Below is a small trained network, with its code and all its weights. Each question gives an input and a target symbol and asks what happens when units are switched off, that is, made to give their printed mean instead of their output.

import numpy as np


def w(rows, s, z=0):
    codes = np.array(rows[::2]) - 128.0
    scale = np.full(codes.shape[1], s)
    scale[-1] = z or s
    return codes * scale


def f(y):
    return y / 2 * (1 + np.tanh(0.7978845608 * (y + 0.044715 * y**3)))


def softmax(a):
    e = np.exp(a - a.max(-1, keepdims=True))
    return e / e.sum(-1, keepdims=True)


def log_softmax(a):
    a = a - a.max(-1, keepdims=True)
    return a - np.log(np.exp(a).sum(-1, keepdims=True))


def net(x, mask):
    ids = ['ΞΠαβλμσ'.index(c) for c in x.split()]
    T = len(ids)
    res = E[ids] + P[:T]
    r = res
    for j in range(2):
        rows = slice(2 * j, 2 * j + 2)
        q, k, v = (r @ M[0][rows].T for M in (Q, K, V))
        z = softmax(np.where(np.tri(T) > 0, q @ k.T / 2**0.5, -1e9)) @ v
        o = O[0][rows]
        res = res + np.where(mask[j], z, o[:, -1]) @ o[:, :-1]
    y = f(res @ A[0][:, :-1].T + A[0][:, -1])
    res = res + np.where(mask[2:14], y, B[0][:, -1]) @ B[0][:, :-1]
    return log_softmax(res[-1] @ U[:, :-1].T + U[:, -1])


Q, K, V, O, A, B = {}, {}, {}, {}, {}, {}
E = w([
[107,208,66,144,199,121],'Ξ',
[114,124,52,98,38,60],'Π',
[131,41,46,188,89,68],'α',
[76,179,203,118,102,116],'β',
[157,132,165,253,168,129],'λ',
[21,136,158,151,137,72],'μ',
[41,111,142,184,140,231],'σ',
],0.016)
P = w([
[154,139,227,47,2,206],'0',
[99,214,32,126,47,146],'1',
[74,184,122,90,114,152],'2',
[68,169,151,94,55,147],'3',
[77,192,131,106,120,151],'4',
[65,223,106,99,144,177],'5',
],0.0077)
Q[0] = w([
[92,250,80,69,127,118],'h1',
[101,102,115,255,155,176],'h1',
[158,135,203,220,81,237],'h2',
[240,56,192,72,148,87],'h2',
],0.0078)
K[0] = w([
[203,98,167,73,111,129],'h1',
[94,168,166,184,200,194],'h1',
[1,105,138,130,189,185],'h2',
[120,227,58,126,174,67],'h2',
],0.0079)
V[0] = w([
[2,75,154,111,3,131],'h1',
[124,9,14,95,97,135],'h1',
[157,181,55,121,149,72],'h2',
[32,164,136,47,163,79],'h2',
],0.0083)
O[0] = w([
[161,114,55,112,196,155,254],'h1',
[37,111,148,200,157,78,75],'h1',
[54,166,147,112,126,79,62],'h2',
[140,64,35,153,136,12,130],'h2',
],0.011,0.007)
A[0] = w([
[227,152,139,216,130,186,98],'n1',
[186,115,93,81,163,60,2],'n2',
[165,111,138,88,126,168,68],'n3',
[135,114,118,196,185,155,181],'n4',
[32,223,85,1,53,84,235],'n5',
[131,155,239,162,78,155,100],'n6',
[156,153,206,170,60,129,19],'n7',
[106,114,80,85,208,151,204],'n8',
[128,87,187,192,163,196,139],'n9',
[71,207,144,120,137,175,58],'n10',
[169,196,177,167,113,98,226],'n11',
[149,165,101,58,79,115,154],'n12',
],0.0095,0.0037)
B[0] = w([
[105,152,142,182,20,177,244],'n1',
[90,145,82,84,172,204,159],'n2',
[75,103,127,43,96,39,165],'n3',
[66,150,155,164,2,57,201],'n4',
[221,14,108,193,179,119,247],'n5',
[116,194,121,52,156,73,160],'n6',
[92,201,124,138,148,140,147],'n7',
[106,171,170,123,82,72,255],'n8',
[45,156,74,189,170,178,190],'n9',
[120,51,227,150,221,144,173],'n10',
[255,155,108,116,96,142,165],'n11',
[192,90,123,125,131,198,176],'n12',
],0.0073,0.0095)
U = w([
[78,185,129,121,138,49,116],'Ξ',
[125,180,77,3,95,136,36],'Π',
[236,111,98,231,152,111,132],'α',
[132,229,155,89,41,105,252],'β',
[14,78,175,232,96,217,37],'λ',
[106,185,61,35,141,106,99],'μ',
[149,88,195,125,121,217,159],'σ',
],0.0074,0.0031)

Each question gives the input, a string of symbols that net reads in full, and the target symbol t.
The units are the heads (2 rows each of Q, K, V and O) and the neurons (one row each of A and B). Each row of codes is followed by its name. A weight is (code - 128) times the scale printed after its matrix; where a second scale follows, it is the last column's (O, A, B and U).
mask holds one flag per unit, heads first, then neurons. A switched-off unit (its flag False) gives its mean, the last column of its rows in O or B, instead of its output. The means were averaged over made-up inputs and are rounded, as every weight is.
A unit's drop is (log p(t) with every unit on - log p(t) with that unit switched off) / (log p(t) with every unit on - log p(t) with every unit switched off).
The circuit of an input: a set's keep is (log p(t) with only the set's units on - log p(t) with every unit switched off) / (log p(t) with every unit on - log p(t) with every unit switched off). Starting from the 12 units with the biggest drops (on a tie, the unit counted first), units are removed one at a time, each time the one whose removal leaves the highest keep (on an exact tie, the one counted first), for as long as the keep stays at least 0.8.
circuit, biggest first: the units of the circuit, biggest drop first
unit that matters most: the unit with the biggest drop
top k neurons: the k neurons with the biggest drops, biggest first
which heads matter: for each layer, one digit per head in row order, 1 if its drop is at least 0.15 and else 0, layers parted by /
drop of u: that unit's drop, to one decimal
input Π Π Ξ μ, target Ξ: circuit, biggest first -> [n1 h2]
input μ β Ξ Ξ Π β, target μ: top 3 neurons -> [n1 n2 n10]
input Ξ α Ξ α α β, target α: top 2 neurons -> [n5 n1]
input Π σ Ξ σ β, target Ξ: circuit, biggest first -> [h1 n1 n12]
input Ξ μ Π Ξ Ξ, target α: circuit, biggest first -> [n5 h2]
input λ Ξ Ξ μ, target σ: circuit, biggest first -> [h2 n10 h1 n4]
input β μ Ξ, target Π: which heads matter -> 10
input λ λ μ, target σ: circuit, biggest first -> [h2 n10 h1]
input α Π λ Ξ, target λ: circuit, biggest first -> [h1 h2]
input μ β α, target μ: unit that matters most -> n5
input Π Π μ, target Ξ: top 2 neurons -> [n1 n8]
input μ β μ, target μ: top 2 neurons -> [n2 n1]
input β β Ξ Π Π Ξ, target Π: circuit, biggest first -> [h1 n2 n5]
input Ξ λ σ λ λ, target λ: circuit, biggest first -> [n1]
input λ σ β, target σ: drop of n1 -> 0.0
input λ β σ μ λ, target λ: drop of h1 -> -0.3
input λ Ξ Ξ λ α λ, target β: drop of n11 -> 0.1
